Look-ups in named tables: a row name and a column name give one cell, copied from the table.

Table Gorati
cols = Nebisol, Lavin, Bav, Mogikik, Fegase, Piz, Dubefu, Mip, Der
Rol: [0.61, -0.11, -0.36, -0.09, -0.73, -0.13, 0.51, -0.69, -0.14]
Kiteso: [-0.48, -0.13, 0.11, -0.16, 0.19, -0.26, -0.41, 0.16, -0.12]
Vop: [0.17, -0.14, -0.36, -0.14, -0.45, 0.07, 0.05, -0.30, -0.10]
Talos: [0.12, -0.33, -0.96, -0.36, -0.93, 0.88, -0.40, 0.03, 0.03]
Gebu: [0.03, -0.23, -0.58, -0.24, -0.56, 0.41, -0.25, -0.06, -0.04]
Suk: [0.35, -0.22, -0.69, -0.21, -0.81, 0.42, 0.04, -0.32, -0.05]
Zufulad: [-0.17, -0.05, 0.19, -0.03, 0.15, -0.50, 0.01, -0.20, -0.18]

Kiteso, Lavin -> -0.13
Kiteso, Piz -> -0.26
Gebu, Mogikik -> -0.24
Kiteso, Dubefu -> -0.41
Zufulad, Piz -> -0.50
Suk, Piz -> 0.42
Rol, Bav -> -0.36
Rol, Mip -> -0.69
Zufulad, Lavin -> -0.05
Suk, Bav -> -0.69
Zufulad, Bav -> 0.19
Gebu, Piz -> 0.41
Suk, Dubefu -> 0.04

Dukazaz:
cols = Poz, Tiliz
Dosilik: [-0.665, 0.429]
Dev: [-0.543, 0.060]
Ponev: [0.557, -0.949]
Rivokeb: [0.244, -0.336]
Romed: [-0.761, 0.247]

Ponev, Tiliz: -0.949
Dev, Tiliz: 0.060
Romed, Poz: -0.761
Dosilik, Poz: -0.665
Rivokeb, Poz: 0.244
Rivokeb, Tiliz: -0.336
Romed, Tiliz: 0.247
Dosilik, Tiliz: 0.429
Dev, Poz: -0.543
Which row has the largest Poz? Ponev

Kesudol
|  | Lut | Vog | Zok | Rizi | Mubi | Limisud |
|---|---|---|---|---|---|---|
| Tav | 64.4 | 63.8 | 55.0 | 61.8 | 61.2 | 54.5 |
| Vebibe | 73.9 | 74.5 | 46.7 | 48.2 | 46.5 | 45.8 |
| Pemutov | 65.3 | 65.4 | 54.9 | 63.5 | 62.8 | 53.5 |
| Dis | 70.0 | 69.1 | 50.4 | 47.6 | 44.8 | 20.3 |
| Ranedis | 37.7 | 40.9 | 78.2 | 66.6 | 66.7 | 65.6 |
| Bir | 73.8 | 70.5 | 47.0 | 74.6 | 75.7 | 80.6 |
| Dozot | 49.3 | 52.0 | 69.8 | 44.9 | 43.5 | 41.1 |

Vebibe, Lut: 73.9
Bir, Rizi: 74.6
Bir, Lut: 73.8
Pemutov, Lut: 65.3
Ranedis, Limisud: 65.6
Tav, Rizi: 61.8
Bir, Zok: 47.0
Tav, Vog: 63.8

Table Guleted
fields: Duralit, Zov, Sokope, Bupete, Rati, Kes
Bunole: [64.43, 74.07, 39.72, 59.01, 50.48, 71.83]
Venib: [53.40, 60.59, 34.20, 81.95, 38.37, 68.13]
Borum: [61.36, 67.21, 61.11, 52.49, 37.67, 54.21]
Nefaf: [64.42, 48.76, 75.50, 43.47, 17.93, 85.79]
Lovede: [65.74, 72.85, 55.43, 45.89, 43.97, 64.02]
Mufude: [53.48, 68.21, 39.38, 66.55, 47.13, 65.88]
Nar: [68.48, 73.63, 52.82, 47.49, 47.67, 66.13]
Dotuge: [61.17, 76.50, 73.50, 52.37, 33.37, 50.26]
Bip: [56.13, 76.01, 41.83, 56.95, 51.88, 57.97]
Lufal: [68.63, 70.85, 50.02, 60.06, 37.98, 72.36]

What is the Sokope of Dotuge in Guleted? 73.50
What is the Rati of Dotuge in Guleted? 33.37
What is the Rati of Venib in Guleted? 38.37
What is the Rati of Nefaf in Guleted? 17.93
What is the Duralit of Dotuge in Guleted? 61.17
What is the Kes of Lufal in Guleted? 72.36
What is the Rati of Lovede in Guleted? 43.97
What is the Duralit of Nar in Guleted? 68.48
What is the Kes of Dotuge in Guleted? 50.26
What is the Duralit of Borum in Guleted? 61.36
What is the Sokope of Bunole in Guleted? 39.72
Row with the largest Sokope: Nefaf

Table Rar
columns: Lom, Tezekot
Ris: [86.28, 67.66]
Lizip: [29.16, 32.76]
Fipu: [11.10, 47.46]
Lemar: [37.00, 45.87]
Baf: [24.56, 54.06]
Padu: [33.06, 37.49]
Tuz: [48.79, 37.17]
Mog: [37.80, 49.49]
Dodivog: [36.04, 47.48]
Merefi: [42.62, 53.00]
Karog: [46.60, 48.01]
Gibos: [53.69, 60.30]
Goral: [28.24, 62.68]

Lom of Mog = 37.80
Tezekot of Ris = 67.66
Lom of Padu = 33.06
Tezekot of Goral = 62.68
Tezekot of Lizip = 32.76
Lom of Ris = 86.28
Lom of Dodivog = 36.04
Lom of Baf = 24.56
Tezekot of Baf = 54.06
Lom of Tuz = 48.79
Lom of Karog = 46.60
Lom of Lizip = 29.16
Lom of Goral = 28.24
Tezekot of Mog = 49.49
Tezekot of Dodivog = 47.48
Tezekot of Tuz = 37.17

Sir.tsv
	Dibev	Narugol	Vodidi	Faf	Livaz	Gilik	Nepelid	Zipo	Bafez	Vekinul
Pilasob	48316	57777	50006	46634	47352	53316	46777	49024	50672	49830
Fopo	48945	50009	54950	34663	47359	48167	44127	44994	47026	45891
Zinetu	59207	25973	28299	52306	45555	51011	46543	52907	36317	50762
Bag	47463	37519	71426	53102	55988	49422	57696	50986	48761	39222
Kuz	45740	33179	45371	46726	49582	41121	43757	42992	42330	42027
Pela	52530	60559	43582	82324	20432	80329	37801	75427	5608	54285
Lav	46968	41357	45491	49319	50926	55425	46024	37687	45655	49034
Vit	30975	47251	45988	43226	46875	52770	31973	42749	42424	33827

Bag, Zipo -> 50986
Kuz, Gilik -> 41121
Kuz, Faf -> 46726
Bag, Livaz -> 55988
Bag, Faf -> 53102
Kuz, Narugol -> 33179
Kuz, Nepelid -> 43757
Zinetu, Zipo -> 52907
Vit, Dibev -> 30975
Vit, Nepelid -> 31973
Pela, Vodidi -> 43582
Zinetu, Nepelid -> 46543
Vit, Vodidi -> 45988
Zinetu, Vodidi -> 28299
Pilasob, Bafez -> 50672
Pela, Zipo -> 75427

Mog =
columns: Dadi, Gup, Narif, Kaga, Zoginu, Ren, Pima
Befa: [-4.77, -3.65, -4.44, -5.04, -4.09, -4.02, -4.40]
Neziva: [-4.72, -2.66, -2.58, -3.97, -6.67, -4.84, -3.87]
Runap: [-3.13, -3.81, -2.78, -3.47, -5.42, -5.07, -4.45]
Vapado: [-4.37, -9.93, -6.52, -3.08, 7.27, -0.71, -2.17]
Neterob: [-3.69, -2.87, -3.73, -3.94, -5.08, -4.75, -4.24]
Zepopin: [-5.24, -2.15, -2.93, -5.06, -4.04, -4.39, -4.05]
Gub: [-3.34, -5.02, -4.30, -3.76, -5.53, -5.06, -4.56]
Muf: [-3.40, -3.65, -3.64, -3.87, -7.65, -5.23, -4.79]
Mik: [-4.02, -3.10, -4.73, -4.51, -4.16, -4.33, -4.33]
Lovuf: [-4.60, -3.99, -4.85, -3.96, -4.54, -3.82, -3.63]
Laf: [-4.30, -3.22, -2.33, -4.74, -5.18, -5.10, -4.72]
Rifufe: [-4.61, -1.92, -3.23, -4.74, -6.39, -4.33, -4.46]
Puzatig: [-4.00, -4.19, -3.13, -3.75, -4.72, -5.24, -4.01]

Neterob, Dadi: -3.69
Zepopin, Gup: -2.15
Runap, Kaga: -3.47
Runap, Narif: -2.78
Lovuf, Ren: -3.82
Vapado, Narif: -6.52
Laf, Dadi: -4.30
Lovuf, Zoginu: -4.54
Gub, Zoginu: -5.53
Mik, Dadi: -4.02
Gub, Kaga: -3.76
Gub, Dadi: -3.34
Gub, Gup: -5.02
Zepopin, Ren: -4.39
Rifufe, Ren: -4.33
Mik, Ren: -4.33
Befa, Gup: -3.65
Zepopin, Narif: -2.93
Row with the largest Zoginu: Vapado

